Below are the code and all the weights of a small trained network. Each question names an input and a target symbol and asks about switching units off, where a switched-off unit gives its printed mean instead of its output.

import numpy as np


def w(rows, s, z=0):
    codes = np.array(rows[::2]) - 128.0
    scale = np.full(codes.shape[1], s)
    scale[-1] = z or s
    return codes * scale


def norm(h):
    return h / np.sqrt((h * h).mean(-1, keepdims=True) + 1e-5)


def f(y):
    return y / 2 * (1 + np.tanh(0.7978845608 * (y + 0.044715 * y**3)))


def softmax(a):
    e = np.exp(a - a.max(-1, keepdims=True))
    return e / e.sum(-1, keepdims=True)


def log_softmax(a):
    a = a - a.max(-1, keepdims=True)
    return a - np.log(np.exp(a).sum(-1, keepdims=True))


def net(x, mask):
    ids = ['ΔΞΩβγεζηθπσ'.index(c) for c in x.split()]
    T = len(ids)
    res = E[ids] + P[:T]
    u = 0
    for l in range(3):
        r = norm(res)
        for j in range(3):
            rows = slice(3 * j, 3 * j + 3)
            q, k, v = (r @ M[l][rows].T for M in (Q, K, V))
            z = softmax(np.where(np.tri(T) > 0, q @ k.T / 3**0.5, -1e9)) @ v
            o = O[l][rows]
            res = res + np.where(mask[u + j], z, o[:, -1]) @ o[:, :-1]
        u += 3
        y = f(norm(res) @ A[l][:, :-1].T + A[l][:, -1])
        res = res + np.where(mask[u : u + 8], y, B[l][:, -1]) @ B[l][:, :-1]
        u += 8
    return log_softmax(norm(res)[-1] @ U[:, :-1].T + U[:, -1])


Q, K, V, O, A, B = {}, {}, {}, {}, {}, {}
E = w([
[138,142,170,68,154],'Δ',
[109,152,113,255,95],'Ξ',
[94,85,114,114,231],'Ω',
[133,129,89,96,100],'β',
[145,128,101,98,96],'γ',
[47,150,126,79,167],'ε',
[57,149,108,64,131],'ζ',
[166,214,53,39,47],'η',
[142,136,114,105,100],'θ',
[21,118,107,182,189],'π',
[238,106,125,143,107],'σ',
],0.0069)
P = w([
[64,2,209,199,65],'0',
[168,91,41,164,140],'1',
[169,125,62,141,146],'2',
[154,153,84,145,152],'3',
[152,163,101,128,163],'4',
[143,166,113,125,158],'5',
[151,178,119,127,164],'6',
[142,191,135,123,169],'7',
[140,188,146,118,170],'8',
[130,187,148,111,167],'9',
[129,193,159,109,176],'10',
[129,204,165,110,161],'11',
[125,190,170,99,180],'12',
],0.0034)
Q[0] = w([
[130,208,108,187,96],'L0H1',
[52,84,174,211,143],'L0H1',
[231,207,30,96,132],'L0H1',
[143,61,135,109,81],'L0H2',
[127,142,113,197,14],'L0H2',
[140,142,78,176,239],'L0H2',
[27,77,210,116,175],'L0H3',
[93,185,9,183,154],'L0H3',
[173,2,110,109,204],'L0H3',
],0.0068)
K[0] = w([
[150,140,98,192,84],'L0H1',
[94,65,140,178,121],'L0H1',
[212,167,66,79,70],'L0H1',
[181,154,150,107,113],'L0H2',
[115,128,162,201,39],'L0H2',
[111,106,169,154,254],'L0H2',
[54,125,126,64,206],'L0H3',
[73,159,48,183,77],'L0H3',
[120,8,140,183,160],'L0H3',
],0.0078)
V[0] = w([
[60,138,133,168,200],'L0H1',
[81,129,97,70,217],'L0H1',
[103,141,128,217,110],'L0H1',
[186,190,108,209,89],'L0H2',
[119,58,171,198,160],'L0H2',
[179,154,118,103,141],'L0H2',
[61,151,69,110,125],'L0H3',
[3,199,110,100,90],'L0H3',
[139,161,111,177,14],'L0H3',
],0.005)
O[0] = w([
[192,221,115,139,147,2],'L0H1',
[159,182,88,174,60,109],'L0H1',
[213,131,210,71,191,70],'L0H1',
[187,200,126,73,230,164],'L0H2',
[108,136,252,85,99,53],'L0H2',
[88,143,72,165,188,163],'L0H2',
[175,82,70,61,64,155],'L0H3',
[199,49,33,119,110,124],'L0H3',
[14,36,141,83,151,211],'L0H3',
],0.0034,0.0032)
A[0] = w([
[74,147,185,149,172,249],'L0N1',
[115,58,235,155,141,210],'L0N2',
[136,204,65,213,130,191],'L0N3',
[203,255,170,191,242,1],'L0N4',
[151,164,92,198,169,121],'L0N5',
[60,103,17,83,89,11],'L0N6',
[154,80,65,178,106,28],'L0N7',
[89,234,47,143,94,15],'L0N8',
],0.0047,0.00075)
B[0] = w([
[230,68,75,153,143,148],'L0N1',
[195,181,48,105,157,145],'L0N2',
[125,101,103,69,147,188],'L0N3',
[189,141,20,45,103,216],'L0N4',
[115,175,140,36,118,166],'L0N5',
[255,164,155,136,183,255],'L0N6',
[60,175,142,123,174,142],'L0N7',
[210,50,143,68,168,209],'L0N8',
],0.0045,0.0037)
Q[1] = w([
[148,143,141,133,24],'L1H1',
[100,141,127,128,233],'L1H1',
[121,121,75,145,254],'L1H1',
[130,82,143,222,137],'L1H2',
[127,185,137,40,96],'L1H2',
[93,193,122,90,72],'L1H2',
[208,123,59,130,180],'L1H3',
[188,100,83,125,129],'L1H3',
[101,138,187,174,79],'L1H3',
],0.0072)
K[1] = w([
[52,111,205,146,114],'L1H1',
[177,115,86,121,137],'L1H1',
[194,214,52,64,103],'L1H1',
[156,48,142,255,211],'L1H2',
[143,188,144,66,79],'L1H2',
[118,210,135,105,141],'L1H2',
[103,123,208,127,40],'L1H3',
[110,155,152,125,78],'L1H3',
[83,114,83,128,217],'L1H3',
],0.0084)
V[1] = w([
[172,88,144,196,149],'L1H1',
[113,118,189,182,40],'L1H1',
[101,115,175,207,92],'L1H1',
[188,229,55,114,48],'L1H2',
[165,178,187,120,93],'L1H2',
[78,114,81,33,118],'L1H2',
[217,130,61,186,119],'L1H3',
[42,181,85,127,91],'L1H3',
[155,71,210,137,3],'L1H3',
],0.0043)
O[1] = w([
[17,118,100,203,107,111],'L1H1',
[18,182,65,97,230,5],'L1H1',
[38,190,97,161,174,3],'L1H1',
[16,15,81,120,81,242],'L1H2',
[133,119,58,149,56,107],'L1H2',
[106,68,208,253,215,208],'L1H2',
[108,94,19,236,40,174],'L1H3',
[125,112,24,41,200,72],'L1H3',
[34,103,194,16,111,172],'L1H3',
],0.0031,0.0049)
A[1] = w([
[182,91,164,189,58,152],'L1N1',
[205,175,132,107,173,166],'L1N2',
[54,115,196,146,152,94],'L1N3',
[171,149,2,220,166,117],'L1N4',
[112,141,156,197,134,6],'L1N5',
[120,58,46,143,52,167],'L1N6',
[154,144,111,89,222,117],'L1N7',
[89,150,232,162,107,73],'L1N8',
],0.0053,0.0026)
B[1] = w([
[49,122,115,112,215,203],'L1N1',
[79,3,100,75,83,170],'L1N2',
[193,130,126,106,66,105],'L1N3',
[139,111,217,78,97,154],'L1N4',
[168,191,143,91,52,98],'L1N5',
[142,106,171,157,179,253],'L1N6',
[109,105,142,158,60,130],'L1N7',
[220,165,121,107,119,106],'L1N8',
],0.0053,0.0049)
Q[2] = w([
[205,28,144,77,133],'L2H1',
[47,159,130,207,99],'L2H1',
[84,179,103,179,97],'L2H1',
[60,76,196,114,135],'L2H2',
[229,159,62,81,136],'L2H2',
[140,131,70,132,205],'L2H2',
[71,208,75,234,87],'L2H3',
[144,245,108,186,83],'L2H3',
[103,3,101,61,164],'L2H3',
],0.0073)
K[2] = w([
[92,236,238,142,124],'L2H1',
[178,106,43,76,153],'L2H1',
[166,24,101,94,132],'L2H1',
[25,181,152,222,168],'L2H2',
[130,52,69,57,185],'L2H2',
[128,125,51,169,114],'L2H2',
[223,66,68,120,181],'L2H3',
[207,29,71,146,255],'L2H3',
[67,236,144,147,5],'L2H3',
],0.0071)
V[2] = w([
[160,134,178,38,94],'L2H1',
[155,3,95,154,149],'L2H1',
[159,169,129,143,127],'L2H1',
[94,104,34,86,169],'L2H2',
[155,128,124,154,173],'L2H2',
[120,148,171,110,82],'L2H2',
[147,63,130,74,157],'L2H3',
[45,86,83,139,87],'L2H3',
[254,97,119,132,165],'L2H3',
],0.0062)
O[2] = w([
[81,181,168,70,177,249],'L2H1',
[195,160,253,178,125,138],'L2H1',
[163,172,46,96,152,98],'L2H1',
[149,155,244,81,37,252],'L2H2',
[184,170,54,123,142,149],'L2H2',
[41,28,124,119,135,46],'L2H2',
[134,183,231,105,132,172],'L2H3',
[89,9,170,181,51,68],'L2H3',
[201,189,188,161,191,111],'L2H3',
],0.0035,0.0023)
A[2] = w([
[40,115,60,110,109,127],'L2N1',
[65,139,67,98,102,197],'L2N2',
[117,138,49,108,128,163],'L2N3',
[154,215,127,111,205,3],'L2N4',
[253,100,105,67,55,70],'L2N5',
[201,224,149,128,214,85],'L2N6',
[111,112,216,111,126,146],'L2N7',
[117,63,159,94,139,158],'L2N8',
],0.0073,0.0034)
B[2] = w([
[218,100,188,166,172,182],'L2N1',
[157,61,234,176,242,190],'L2N2',
[100,139,185,151,178,187],'L2N3',
[104,14,150,67,82,154],'L2N4',
[153,204,34,86,36,253],'L2N5',
[113,3,150,68,96,239],'L2N6',
[81,153,73,154,167,222],'L2N7',
[73,247,113,98,153,254],'L2N8',
],0.005,0.0035)
U = w([
[79,221,109,139,129,160],'Δ',
[98,201,117,117,149,85],'Ξ',
[128,61,75,212,70,128],'Ω',
[205,87,98,1,94,205],'β',
[227,161,220,165,100,157],'γ',
[84,77,143,125,71,3],'ε',
[189,178,24,174,241,108],'ζ',
[79,55,221,132,234,227],'η',
[137,90,87,172,122,55],'θ',
[104,190,123,101,163,44],'π',
[44,135,146,145,16,131],'σ',
],0.0071,0.0034)

Each question gives the input, a string of symbols that net reads in full, and the target symbol t.
The units are the heads (3 rows each of Q, K, V and O) and the neurons (one row each of A and B). Each row of codes is followed by its name. A weight is (code - 128) times the scale printed after its matrix; where a second scale follows, it is the last column's (O, A, B and U).
mask holds one flag per unit, layer by layer, with each layer's heads first. A switched-off unit (its flag False) gives its mean, the last column of its rows in O or B, instead of its output. The means were averaged over made-up inputs and are rounded, as every weight is.
A unit's drop is (log p(t) with every unit on - log p(t) with that unit switched off) / (log p(t) with every unit on - log p(t) with every unit switched off).
unit that matters most: the unit with the biggest drop
top k neurons: the k neurons with the biggest drops, biggest first
top k neurons in layer l: the k neurons of layer l with the biggest drops, biggest first
heads that matter: for each layer, one digit per head in row order, 1 if its drop is at least 0.15 and else 0, layers parted by /
input Ξ η ζ Ξ π ζ η γ η η, target ζ: unit that matters most => L1H1
input σ η Ξ η π σ σ η η Ω ε, target β: top 2 neurons in layer 2 => [L2N2; L2N6]
input Ξ η Ω Ξ ε β θ Δ Δ β ε η Ω, target ζ: heads that matter => 111 / 110 / 101
input Ξ η η Ξ Ξ σ Ξ Ω η σ, target ζ: heads that matter => 101 / 110 / 101
input η Δ Ω, target γ: heads that matter => 010 / 000 / 100
input Ω ε β σ Ω η, target Ω: top 2 neurons => [L0N2; L0N4]
input η Δ η Ξ Ω γ η θ Δ, target γ: heads that matter => 000 / 000 / 101
input Ω η σ β η π η Ω, target β: top 2 neurons => [L0N4; L0N5]
input Δ η θ η η Ω Ξ σ, target η: top 3 neurons in layer 2 => [L2N2; L2N1; L2N5]
input Δ ε Ξ, target η: heads that matter => 110 / 101 / 000
input Ξ η η σ Δ η σ σ ε Δ β, target ζ: top 2 neurons in layer 2 => [L2N6; L2N4]
input γ Δ η, target η: top 2 neurons in layer 2 => [L2N5; L2N2]
input η ε σ η η Δ σ σ η γ η π, target γ: heads that matter => 000 / 000 / 100
input ζ σ η, target σ: heads that matter => 011 / 100 / 101
input ζ σ σ σ σ Δ Δ η, target σ: top 2 neurons => [L0N2; L0N8]
input Ξ Ω γ θ, target ζ: top neuron => [L0N8]
input Ξ Ξ η η σ Ξ Ξ η, target ζ: top 2 neurons => [L0N8; L0N2]
input ζ η β, target η: top 2 neurons => [L0N4; L2N5]
input Δ Δ Ω η Ξ θ Δ Ω, target β: top 2 neurons => [L0N4; L0N3]
input η η Ξ Ω σ η ζ σ σ γ η η θ, target γ: top neuron in layer 0 => [L0N6]
input η Ξ η σ η, target γ: heads that matter => 110 / 000 / 101
input Ξ η ε ε η Δ Ξ ζ η η Ω, target ζ: top 2 neurons in layer 1 => [L1N8; L1N2]
input Δ γ η Ξ θ η σ, target η: top 2 neurons in layer 2 => [L2N2; L2N1]
input Ξ σ σ, target ζ: heads that matter => 101 / 111 / 100
input Ξ θ Δ, target ζ: top 3 neurons in layer 0 => [L0N8; L0N2; L0N1]
input η σ Ξ η σ, target γ: top 2 neurons => [L0N6; L0N4]
input Δ π θ β, target η: unit that matters most => L0H2
input Ξ Ξ η η π, target ζ: top 2 neurons in layer 2 => [L2N6; L2N4]
input ε Δ ε π η, target η: top 2 neurons in layer 0 => [L0N4; L0N1]
